Below is a small trained network, with its code and all its weights. Each question gives an input and a target symbol and asks what happens when units are switched off, that is, made to give their printed mean instead of their output.

import numpy as np


def w(rows, s, z=0):
    codes = np.array(rows[::2]) - 128.0
    scale = np.full(codes.shape[1], s)
    scale[-1] = z or s
    return codes * scale


def norm(h):
    return h / np.sqrt((h * h).mean(-1, keepdims=True) + 1e-5)


def f(y):
    return y / 2 * (1 + np.tanh(0.7978845608 * (y + 0.044715 * y**3)))


def softmax(a):
    e = np.exp(a - a.max(-1, keepdims=True))
    return e / e.sum(-1, keepdims=True)


def log_softmax(a):
    a = a - a.max(-1, keepdims=True)
    return a - np.log(np.exp(a).sum(-1, keepdims=True))


def net(x, mask):
    ids = ['Λαβθμξπστφψω'.index(c) for c in x.split()]
    T = len(ids)
    res = E[ids] + P[:T]
    q, k, v = (norm(res) @ M[0].T for M in (Q, K, V))
    z = softmax(np.where(np.tri(T) > 0, q @ k.T / 2**0.5, -1e9)) @ v
    res = res + np.where(mask[0], z, O[0][:, -1]) @ O[0][:, :-1]
    y = f(norm(res) @ A[0][:, :-1].T + A[0][:, -1])
    res = res + np.where(mask[1:9], y, B[0][:, -1]) @ B[0][:, :-1]
    return log_softmax(norm(res)[-1] @ U[:, :-1].T + U[:, -1])


Q, K, V, O, A, B = {}, {}, {}, {}, {}, {}
E = w([
[159,75,135,153,162,72],'Λ',
[161,112,147,142,135,97],'α',
[186,100,145,110,167,137],'β',
[153,97,105,113,135,129],'θ',
[16,148,55,177,113,254],'μ',
[86,152,173,122,133,56],'ξ',
[116,150,117,95,74,127],'π',
[103,76,136,108,111,65],'σ',
[170,71,128,116,128,76],'τ',
[173,119,173,95,147,137],'φ',
[144,68,144,109,157,114],'ψ',
[149,153,135,120,151,133],'ω',
],0.0058)
P = w([
[184,108,255,192,74,149],'0',
[132,100,179,150,93,100],'1',
[126,107,156,135,111,101],'2',
[135,110,146,131,124,105],'3',
[133,114,140,120,135,109],'4',
[137,119,138,118,140,112],'5',
[137,121,136,106,149,117],'6',
[136,125,128,99,157,119],'7',
[146,131,125,96,160,117],'8',
[143,133,119,96,167,122],'9',
[144,138,122,90,169,124],'10',
[153,138,111,85,171,122],'11',
[147,143,115,75,177,130],'12',
[156,141,110,70,172,131],'13',
],0.0033)
Q[0] = w([
[206,90,168,18,180,3],'h0',
[144,173,167,14,119,37],'h0',
],0.0049)
K[0] = w([
[68,139,77,188,130,253],'h0',
[78,154,129,158,94,191],'h0',
],0.0081)
V[0] = w([
[154,165,153,44,12,49],'h0',
[199,45,176,152,228,5],'h0',
],0.0022)
O[0] = w([
[179,76,204,170,189,177,137],'h0',
[157,88,253,78,111,2,7],'h0',
],0.0032,0.0017)
A[0] = w([
[146,45,122,141,145,109,85],'n0',
[171,135,171,108,113,202,78],'n1',
[139,85,255,124,124,82,140],'n2',
[86,208,131,155,95,175,122],'n3',
[145,132,97,171,176,127,137],'n4',
[156,130,188,76,76,102,104],'n5',
[176,136,171,97,196,49,3],'n6',
[61,174,101,106,86,51,116],'n7',
],0.0063,0.0036)
B[0] = w([
[89,205,162,81,216,135,161],'n0',
[56,99,119,32,153,41,143],'n1',
[230,99,138,54,162,253,252],'n2',
[137,185,130,110,220,94,162],'n3',
[153,103,241,157,113,164,158],'n4',
[85,113,98,229,205,158,163],'n5',
[27,100,10,22,180,145,164],'n6',
[161,65,244,109,116,191,149],'n7',
],0.0034,0.0036)
U = w([
[241,71,208,96,150,233,178],'Λ',
[38,79,84,102,226,177,166],'α',
[65,165,60,14,191,2,123],'β',
[23,160,115,225,88,183,170],'θ',
[161,247,127,174,152,112,55],'μ',
[208,160,168,233,50,140,65],'ξ',
[144,194,132,114,25,140,111],'π',
[187,118,72,149,59,8,98],'σ',
[127,180,225,142,92,70,114],'τ',
[98,67,139,123,20,90,94],'φ',
[146,112,34,179,63,187,3],'ψ',
[132,147,126,226,160,42,124],'ω',
],0.0073,0.0052)

Each question gives the input, a string of symbols that net reads in full, and the target symbol t.
The units are the heads (2 rows each of Q, K, V and O) and the neurons (one row each of A and B). Each row of codes is followed by its name. A weight is (code - 128) times the scale printed after its matrix; where a second scale follows, it is the last column's (O, A, B and U).
mask holds one flag per unit, heads first, then neurons. A switched-off unit (its flag False) gives its mean, the last column of its rows in O or B, instead of its output. The means were averaged over made-up inputs and are rounded, as every weight is.
A unit's drop is (log p(t) with every unit on - log p(t) with that unit switched off) / (log p(t) with every unit on - log p(t) with every unit switched off).
The circuit of an input: a set's keep is (log p(t) with only the set's units on - log p(t) with every unit switched off) / (log p(t) with every unit on - log p(t) with every unit switched off). Starting from all 9 units, units are removed one at a time, each time the one whose removal leaves the highest keep (on an exact tie, the one counted first), for as long as the keep stays at least 0.8.
units of the circuit, in order: the units of the circuit, biggest drop first
unit that matters most: the unit with the biggest drop
top k neurons: the k neurons with the biggest drops, biggest first
drop when u is switched off: that unit's drop, to one decimal
input τ μ ω, target μ: units of the circuit, in order -> h0, n3, n2, n6
input ω Λ ω, target α: unit that matters most -> n6
input ω μ α Λ β μ π θ θ μ β ξ, target τ: units of the circuit, in order -> h0, n7, n2, n6
input π μ Λ θ σ π Λ Λ θ φ, target β: units of the circuit, in order -> n2, n1, h0
input τ β π π ω π, target β: units of the circuit, in order -> h0, n1, n2
input ψ ω ω μ τ Λ, target ω: units of the circuit, in order -> h0, n2, n6
input μ ω α α, target ξ: units of the circuit, in order -> h0, n2, n4, n5
input θ θ τ π π θ τ π φ α φ θ ω θ, target β: top 2 neurons -> n2, n7
input τ ω μ ξ θ θ, target ψ: top 2 neurons -> n2, n6
input θ μ ψ, target α: top 4 neurons -> n0, n2, n7, n5
input τ σ π ω σ φ π π φ σ φ ξ, target Λ: top 2 neurons -> n2, n1
input μ π μ μ τ, target σ: top 2 neurons -> n2, n6
input π ψ ξ ψ β θ ω ω τ ω ω, target β: top 2 neurons -> n6, n7
input τ φ ω π ω ω β θ π φ ξ ω, target β: units of the circuit, in order -> n2
input ψ μ α α π π β π τ σ, target φ: top 4 neurons -> n2, n7, n6, n5
input θ π μ Λ σ α, target ξ: units of the circuit, in order -> h0, n2, n4, n6
input μ ω β τ, target σ: top 4 neurons -> n2, n6, n5, n0
input π φ ω φ π, target α: drop when n4 is switched off -> 0.2
input μ π ψ, target α: drop when n5 is switched off -> 0.2
input τ π π π, target β: drop when n1 is switched off -> 1.7
